Here is a tiny trained network, its code and every weight. The questions are about switching its units off for an input and a class, where a switched-off unit gives its printed mean instead of its output.

import numpy as np


def w(rows, s, z=0):
    codes = np.array(rows[::2]) - 128.0
    scale = np.full(codes.shape[1], s)
    scale[-1] = z or s
    return codes * scale


def f(y):
    return y / 2 * (1 + np.tanh(0.7978845608 * (y + 0.044715 * y**3)))


def log_softmax(a):
    a = a - a.max(-1, keepdims=True)
    return a - np.log(np.exp(a).sum(-1, keepdims=True))


def net(x, mask):
    res = np.array(x, float).reshape(1, 4) / 4 @ E
    y = f(res @ A[0][:, :-1].T + A[0][:, -1])
    res = res + np.where(mask, y, B[0][:, -1]) @ B[0][:, :-1]
    return log_softmax(res[-1] @ U[:, :-1].T + U[:, -1])


A, B = {}, {}
E = w([
[110,239,167,127,156,2,128],'x0',
[69,4,118,180,180,67,151],'x1',
[195,173,35,148,136,92,241],'x2',
[116,158,172,221,39,153,165],'x3',
],0.0091)
A[0] = w([
[143,109,91,7,161,80,88,54],'N1',
[121,161,122,95,142,54,96,159],'N2',
[138,50,150,146,140,69,164,41],'N3',
[80,135,147,95,74,102,61,117],'N4',
[147,133,78,157,134,143,171,21],'N5',
[148,152,95,145,169,118,192,67],'N6',
[176,70,108,116,104,181,147,158],'N7',
[82,126,164,145,92,143,94,123],'N8',
[144,94,114,96,139,179,143,138],'N9',
[210,171,136,60,65,145,93,21],'N10',
[117,190,208,153,174,56,151,150],'N11',
[101,179,146,123,150,75,131,171],'N12',
[89,132,143,174,179,68,122,99],'N13',
[161,136,102,158,120,118,182,51],'N14',
[147,177,134,97,84,160,122,37],'N15',
[124,124,30,112,82,109,161,53],'N16',
[122,140,182,246,70,130,172,41],'N17',
[97,110,84,129,107,190,140,128],'N18',
[140,154,63,156,119,102,134,15],'N19',
[119,101,141,117,116,142,54,71],'N20',
[104,140,174,199,50,137,150,19],'N21',
[84,101,125,163,159,93,144,105],'N22',
[143,135,103,151,122,98,189,63],'N23',
[79,105,189,118,121,119,67,79],'N24',
[101,58,118,201,135,101,141,98],'N25',
[183,146,47,130,154,128,159,2],'N26',
[106,84,101,156,141,179,133,143],'N27',
[138,111,84,47,208,121,106,47],'N28',
],0.012,0.0015)
B[0] = w([
[99,92,59,197,104,72,59,243],'N1',
[151,148,162,197,148,139,165,218],'N2',
[182,95,124,41,107,94,145,200],'N3',
[94,149,133,84,154,176,120,203],'N4',
[94,158,121,109,192,144,112,179],'N5',
[84,162,135,97,166,142,113,197],'N6',
[157,175,197,197,106,197,197,207],'N7',
[87,165,107,123,182,158,84,193],'N8',
[138,149,190,254,131,144,153,177],'N9',
[210,51,174,47,91,74,173,221],'N10',
[154,144,233,202,138,201,189,252],'N11',
[155,109,190,190,152,153,198,213],'N12',
[168,126,194,112,98,145,146,200],'N13',
[46,181,100,100,166,137,89,188],'N14',
[212,58,167,68,63,47,143,191],'N15',
[90,181,92,108,164,147,98,187],'N16',
[106,93,49,183,87,64,47,254],'N17',
[148,115,160,185,149,153,166,183],'N18',
[112,151,114,100,173,132,138,170],'N19',
[86,140,112,105,138,159,130,192],'N20',
[110,109,49,159,97,75,40,228],'N21',
[151,88,159,70,87,107,169,188],'N22',
[53,166,104,87,153,161,127,189],'N23',
[42,175,97,60,188,191,101,228],'N24',
[213,87,148,59,58,81,157,223],'N25',
[75,141,136,86,162,127,107,206],'N26',
[153,120,192,132,130,179,182,198],'N27',
[153,106,73,202,80,73,38,229],'N28',
],0.008,0.009)
U = w([
[157,152,145,224,171,168,201,251],'0',
[126,125,46,206,137,44,59,68],'1',
[191,111,128,6,122,76,173,125],'2',
[68,174,89,55,221,167,122,49],'3',
],0.015,0.0023)

Each question gives the input, the list of numbers given to net, and the class t.
The units are the neurons (one row each of A and B). Each row of codes is followed by its name. A weight is (code - 128) times the scale printed after its matrix; where a second scale follows, it is the last column's (A, B and U).
mask holds one flag per neuron, in row order. A switched-off neuron (its flag False) gives its mean, the last column of its row in B, instead of its output. The means were averaged over made-up inputs and are rounded, as every weight is.
A unit's drop is (log p(t) with every unit on - log p(t) with that unit switched off) / (log p(t) with every unit on - log p(t) with every unit switched off).
most important unit: the unit with the biggest drop
top k neurons: the k neurons with the biggest drops, biggest first
drop of u: that unit's drop, to one decimal
input [5,-5,-3,-8], class 1: most important unit	N1
input [0,8,5,8], class 1: top 2 neurons	(N17, N21)
input [-7,4,-8,5], class 3: top 2 neurons	(N24, N8)
input [-3,8,-2,8], class 1: top 3 neurons	(N17, N21, N10)
input [2,3,-6,-8], class 1: top 2 neurons	(N28, N1)
input [-7,-5,-7,-1], class 0: top 2 neurons	(N9, N7)
input [-2,3,2,3], class 1: top 2 neurons	(N10, N11)
input [0,7,-3,6], class 2: top 2 neurons	(N25, N3)
input [-7,6,-7,-5], class 0: top 3 neurons	(N9, N7, N27)
input [3,-1,-8,6], class 3: top 2 neurons	(N24, N4)
input [-3,-8,-6,-5], class 2: top 2 neurons	(N10, N15)
input [-6,-1,-7,2], class 3: top 2 neurons	(N24, N11)
input [6,-2,-7,4], class 3: top 4 neurons	(N24, N4, N8, N7)
input [-4,1,-4,5], class 1: most important unit	N21
input [6,5,7,2], class 3: top 2 neurons	(N23, N14)
input [5,-8,-7,-1], class 2: drop of N10	3.3
input [-8,-7,-3,-3], class 0: drop of N7	1.0
input [-4,5,1,3], class 2: drop of N25	0.8
